Here is a tiny trained network, its code and every weight. The questions are about switching its units off for an input and a target symbol, where a switched-off unit gives its printed mean instead of its output.

import numpy as np


def w(rows, s, z=0):
    codes = np.array(rows[::2]) - 128.0
    scale = np.full(codes.shape[1], s)
    scale[-1] = z or s
    return codes * scale


def f(y):
    return y / 2 * (1 + np.tanh(0.7978845608 * (y + 0.044715 * y**3)))


def softmax(a):
    e = np.exp(a - a.max(-1, keepdims=True))
    return e / e.sum(-1, keepdims=True)


def log_softmax(a):
    a = a - a.max(-1, keepdims=True)
    return a - np.log(np.exp(a).sum(-1, keepdims=True))


def net(x, mask):
    ids = ['ΔΣΦγελξπτ'.index(c) for c in x.split()]
    T = len(ids)
    res = E[ids] + P[:T]
    q, k, v = (res @ M[0].T for M in (Q, K, V))
    z = softmax(np.where(np.tri(T) > 0, q @ k.T / 4**0.5, -1e9)) @ v
    res = res + np.where(mask[0], z, O[0][:, -1]) @ O[0][:, :-1]
    y = f(res @ A[0][:, :-1].T + A[0][:, -1])
    res = res + np.where(mask[1:17], y, B[0][:, -1]) @ B[0][:, :-1]
    return log_softmax(res[-1] @ U[:, :-1].T + U[:, -1])


Q, K, V, O, A, B = {}, {}, {}, {}, {}, {}
E = w([
[59,95,114,152,183],'Δ',
[102,126,99,210,156],'Σ',
[123,91,122,125,254],'Φ',
[72,188,63,72,155],'γ',
[112,99,113,151,148],'ε',
[89,142,91,221,206],'λ',
[189,165,95,146,133],'ξ',
[144,175,81,173,56],'π',
[178,145,106,109,181],'τ',
],0.0085)
P = w([
[134,2,8,149,158],'0',
[142,86,30,137,158],'1',
[141,125,54,136,157],'2',
[137,150,78,139,154],'3',
[128,167,100,140,144],'4',
[125,178,128,136,146],'5',
[120,194,148,143,147],'6',
[113,203,172,135,137],'7',
[106,220,188,150,151],'8',
],0.0068)
Q[0] = w([
[188,123,147,83,136],'H0',
[141,254,102,178,160],'H0',
[137,167,98,74,83],'H0',
[146,44,165,154,53],'H0',
],0.028)
K[0] = w([
[64,126,87,184,134],'H0',
[93,163,251,95,119],'H0',
[98,85,161,173,168],'H0',
[132,88,40,87,156],'H0',
],0.024)
V[0] = w([
[140,140,127,4,107],'H0',
[36,151,74,135,3],'H0',
[219,90,122,184,47],'H0',
[200,191,106,133,110],'H0',
],0.016)
O[0] = w([
[223,111,100,190,122,50],'H0',
[204,221,145,140,249,110],'H0',
[63,166,221,236,135,3],'H0',
[172,88,227,118,120,153],'H0',
],0.013,0.0051)
A[0] = w([
[154,138,156,130,150,20],'N0',
[112,148,89,171,121,132],'N1',
[135,145,160,106,92,131],'N2',
[131,163,158,135,60,48],'N3',
[164,153,145,94,133,87],'N4',
[153,138,113,94,95,20],'N5',
[148,152,175,148,201,122],'N6',
[135,231,83,157,5,81],'N7',
[118,75,127,181,194,183],'N8',
[108,170,151,109,152,142],'N9',
[145,139,134,142,73,180],'N10',
[120,135,186,154,91,85],'N11',
[183,190,141,163,34,168],'N12',
[94,121,151,86,146,53],'N13',
[83,90,192,140,135,178],'N14',
[111,86,131,111,137,2],'N15',
],0.014,0.0064)
B[0] = w([
[107,65,136,107,142,119],'N0',
[169,131,91,128,113,143],'N1',
[107,107,107,181,144,132],'N2',
[59,149,224,92,164,114],'N3',
[129,89,185,128,175,203],'N4',
[106,107,235,91,117,188],'N5',
[126,174,126,118,39,239],'N6',
[116,249,142,150,108,135],'N7',
[223,124,71,110,160,201],'N8',
[78,165,126,144,198,216],'N9',
[93,79,84,169,120,139],'N10',
[87,139,102,118,196,149],'N11',
[210,106,122,199,152,145],'N12',
[60,137,154,153,151,167],'N13',
[100,80,157,229,118,253],'N14',
[73,174,182,137,164,133],'N15',
],0.021,0.0035)
U = w([
[132,135,58,149,125,236],'Δ',
[136,118,155,148,167,188],'Σ',
[83,119,196,106,174,81],'Φ',
[137,155,97,54,166,145],'γ',
[236,101,120,128,152,99],'ε',
[93,153,122,144,225,2],'λ',
[149,79,152,179,101,104],'ξ',
[144,209,153,165,120,86],'π',
[109,94,123,119,3,96],'τ',
],0.0055,0.0075)

Each question gives the input, a string of symbols that net reads in full, and the target symbol t.
The units are the heads (4 rows each of Q, K, V and O) and the neurons (one row each of A and B). Each row of codes is followed by its name. A weight is (code - 128) times the scale printed after its matrix; where a second scale follows, it is the last column's (O, A, B and U).
mask holds one flag per unit, heads first, then neurons. A switched-off unit (its flag False) gives its mean, the last column of its rows in O or B, instead of its output. The means were averaged over made-up inputs and are rounded, as every weight is.
A unit's drop is (log p(t) with every unit on - log p(t) with that unit switched off) / (log p(t) with every unit on - log p(t) with every unit switched off).
The circuit of an input: a set's keep is (log p(t) with only the set's units on - log p(t) with every unit switched off) / (log p(t) with every unit on - log p(t) with every unit switched off). Starting from the 12 units with the biggest drops (on a tie, the unit counted first), units are removed one at a time, each time the one whose removal leaves the highest keep (on an exact tie, the one counted first), for as long as the keep stays at least 0.8.
units of the circuit, in order: the units of the circuit, biggest drop first
k most important neurons: the k neurons with the biggest drops, biggest first
input Σ Φ λ λ, target Φ: units of the circuit, in order	H0; N13
input Σ Σ Φ ε Δ λ π, target π: units of the circuit, in order	N7
input γ π λ, target π: units of the circuit, in order	H0; N6
input γ π π, target π: units of the circuit, in order	N6; H0
input γ γ τ γ γ π, target ε: units of the circuit, in order	H0; N12
input Δ γ Σ γ ξ γ Φ γ, target τ: 2 most important neurons	N5; N9
input Σ γ Δ λ γ λ, target γ: 2 most important neurons	N14; N12
input Φ Φ Φ Δ ξ Δ Σ Σ λ, target λ: 4 most important neurons	N9; N13; N6; N5
input ε Δ Φ Φ Φ, target Φ: units of the circuit, in order	H0; N15; N5
input γ γ ξ π Σ, target π: units of the circuit, in order	H0; N6
input γ γ Σ Φ Σ π Σ, target π: units of the circuit, in order	N6; H0
input Δ Φ γ τ, target τ: units of the circuit, in order	H0; N9
input Φ ε λ Δ Φ Φ, target Φ: units of the circuit, in order	H0; N15; N5; N13
input ε γ γ Φ Φ ε, target τ: 2 most important neurons	N9; N8
input ε Φ Φ Φ τ Φ π ξ, target ξ: 2 most important neurons	N14; N12
input ξ ε τ Σ, target ξ: 2 most important neurons	N14; N6
input Σ Δ Φ ξ Φ, target ξ: 2 most important neurons	N14; N9
input τ γ γ Φ, target ε: 3 most important neurons	N9; N13; N6
input π ξ λ γ Φ ξ Φ ξ, target ξ: most important neuron	N12
input γ Σ Φ γ γ Σ Δ λ, target γ: most important neuron	N14
